Here is a tiny trained network, its code and every weight. The questions are about switching its units off for an input and a target symbol, where a switched-off unit gives its printed mean instead of its output.

import numpy as np


def w(rows, s, z=0):
    codes = np.array(rows[::2]) - 128.0
    scale = np.full(codes.shape[1], s)
    scale[-1] = z or s
    return codes * scale


def f(y):
    return y / 2 * (1 + np.tanh(0.7978845608 * (y + 0.044715 * y**3)))


def softmax(a):
    e = np.exp(a - a.max(-1, keepdims=True))
    return e / e.sum(-1, keepdims=True)


def log_softmax(a):
    a = a - a.max(-1, keepdims=True)
    return a - np.log(np.exp(a).sum(-1, keepdims=True))


def net(x, mask):
    ids = ['ΠΨαγεζλμξστω'.index(c) for c in x.split()]
    T = len(ids)
    res = E[ids] + P[:T]
    r = res
    for j in range(2):
        rows = slice(2 * j, 2 * j + 2)
        q, k, v = (r @ M[0][rows].T for M in (Q, K, V))
        z = softmax(np.where(np.tri(T) > 0, q @ k.T / 2**0.5, -1e9)) @ v
        o = O[0][rows]
        res = res + np.where(mask[j], z, o[:, -1]) @ o[:, :-1]
    y = f(res @ A[0][:, :-1].T + A[0][:, -1])
    res = res + np.where(mask[2:6], y, B[0][:, -1]) @ B[0][:, :-1]
    return log_softmax(res[-1] @ U[:, :-1].T + U[:, -1])


Q, K, V, O, A, B = {}, {}, {}, {}, {}, {}
E = w([
[124,141,180,130,109,207,137],'Π',
[65,175,176,175,143,144,194],'Ψ',
[147,178,153,183,145,142,119],'α',
[164,43,191,97,195,71,157],'γ',
[146,173,75,95,94,121,190],'ε',
[74,230,108,75,103,76,168],'ζ',
[92,77,146,181,37,120,98],'λ',
[106,148,148,254,132,163,76],'μ',
[85,106,106,58,42,118,135],'ξ',
[60,115,56,27,109,145,147],'σ',
[94,230,141,219,145,79,89],'τ',
[199,160,113,118,120,82,46],'ω',
],0.02)
P = w([
[158,123,171,195,195,57,255],'0',
[154,171,161,135,147,70,231],'1',
[118,186,191,116,76,103,158],'2',
[111,130,151,151,117,115,145],'3',
[98,99,151,172,111,147,116],'4',
[150,128,206,112,114,68,179],'5',
[138,144,207,132,104,91,180],'6',
],0.0056)
Q[0] = w([
[59,49,148,102,62,109,149],'H0',
[204,234,82,198,79,95,34],'H0',
[111,175,1,119,29,109,142],'H1',
[141,120,114,89,120,157,98],'H1',
],0.0073)
K[0] = w([
[69,3,157,97,53,154,177],'H0',
[212,142,112,190,97,45,1],'H0',
[123,127,80,113,112,128,26],'H1',
[138,249,106,204,121,84,125],'H1',
],0.0077)
V[0] = w([
[231,90,112,165,49,76,2],'H0',
[153,10,119,135,26,121,237],'H0',
[99,117,46,72,187,157,49],'H1',
[213,223,130,120,245,125,59],'H1',
],0.0066)
O[0] = w([
[54,17,130,154,26,102,50,152],'H0',
[167,94,85,238,57,200,171,63],'H0',
[50,200,2,44,95,88,93,3],'H1',
[203,122,147,43,196,88,65,158],'H1',
],0.0081,0.0045)
A[0] = w([
[254,102,57,109,89,117,177,70],'N0',
[89,149,142,149,114,191,174,92],'N1',
[158,87,164,167,138,195,86,221],'N2',
[114,136,62,69,82,172,142,4],'N3',
],0.0099,0.002)
B[0] = w([
[54,63,88,112,164,223,12,208],'N0',
[139,147,157,183,145,122,186,253],'N1',
[243,215,88,24,120,66,54,245],'N2',
[1,60,199,109,151,43,84,171],'N3',
],0.0098,0.0054)
U = w([
[149,98,113,137,143,64,150,42],'Π',
[194,126,87,138,42,100,144,89],'Ψ',
[215,56,132,91,213,100,143,59],'α',
[147,125,152,103,111,114,133,1],'γ',
[138,126,74,168,189,151,101,154],'ε',
[188,217,99,19,83,190,176,197],'ζ',
[138,127,180,172,153,123,169,55],'λ',
[160,194,74,139,153,108,82,174],'μ',
[99,90,167,167,103,99,146,221],'ξ',
[2,147,168,175,215,49,85,30],'σ',
[101,158,185,44,126,154,119,249],'τ',
[100,106,117,17,92,46,78,167],'ω',
],0.0081,0.0043)

Each question gives the input, a string of symbols that net reads in full, and the target symbol t.
The units are the heads (2 rows each of Q, K, V and O) and the neurons (one row each of A and B). Each row of codes is followed by its name. A weight is (code - 128) times the scale printed after its matrix; where a second scale follows, it is the last column's (O, A, B and U).
mask holds one flag per unit, heads first, then neurons. A switched-off unit (its flag False) gives its mean, the last column of its rows in O or B, instead of its output. The means were averaged over made-up inputs and are rounded, as every weight is.
A unit's drop is (log p(t) with every unit on - log p(t) with that unit switched off) / (log p(t) with every unit on - log p(t) with every unit switched off).
The circuit of an input: a set's keep is (log p(t) with only the set's units on - log p(t) with every unit switched off) / (log p(t) with every unit on - log p(t) with every unit switched off). Starting from all 6 units, units are removed one at a time, each time the one whose removal leaves the highest keep (on an exact tie, the one counted first), for as long as the keep stays at least 0.8.
circuit, biggest first: the units of the circuit, biggest drop first
unit that matters most: the unit with the biggest drop
top k neurons: the k neurons with the biggest drops, biggest first
heads that matter: for each layer, one digit per head in row order, 1 if its drop is at least 0.15 and else 0, layers parted by /
input ω Ψ ξ γ Π, target ζ: heads that matter -> 00
input Ψ ε ζ ω τ ε, target ω: circuit, biggest first -> (H1, N0)
input μ ε σ ξ ζ, target σ: circuit, biggest first -> (H1, N3)
input ζ Ψ ζ, target ζ: circuit, biggest first -> (H0)
input γ γ λ ω α, target ω: top 2 neurons -> (N2, N1)
input λ ε μ ε ξ, target ξ: circuit, biggest first -> (H1, N3, H0)
input ω α ε, target ω: circuit, biggest first -> (H1, H0)
input ε ζ ξ, target ξ: circuit, biggest first -> (H1, H0, N3)
input τ ω ζ, target ω: circuit, biggest first -> (H0, H1)
input α Ψ Ψ ε, target ε: circuit, biggest first -> (N0, H0, N2)
input γ λ ξ λ ζ, target ξ: heads that matter -> 11
input ω γ ζ, target ω: circuit, biggest first -> (H1, H0)
input γ ω ω Ψ, target λ: heads that matter -> 10
input σ ζ ξ, target σ: unit that matters most -> N3
input γ ω ω ε ω ω, target ω: heads that matter -> 10
input ω τ α, target ω: heads that matter -> 11
input ω α ε μ σ, target σ: circuit, biggest first -> (N3, N2)
input α σ ξ, target σ: circuit, biggest first -> (N3, H1, N2)
input Ψ λ α ε ξ ζ, target ξ: heads that matter -> 01
input ξ τ ω α λ, target Ψ: heads that matter -> 10
input ξ Π ξ ε ε, target ξ: heads that matter -> 01
input Π λ ζ, target λ: top 2 neurons -> (N1, N2)
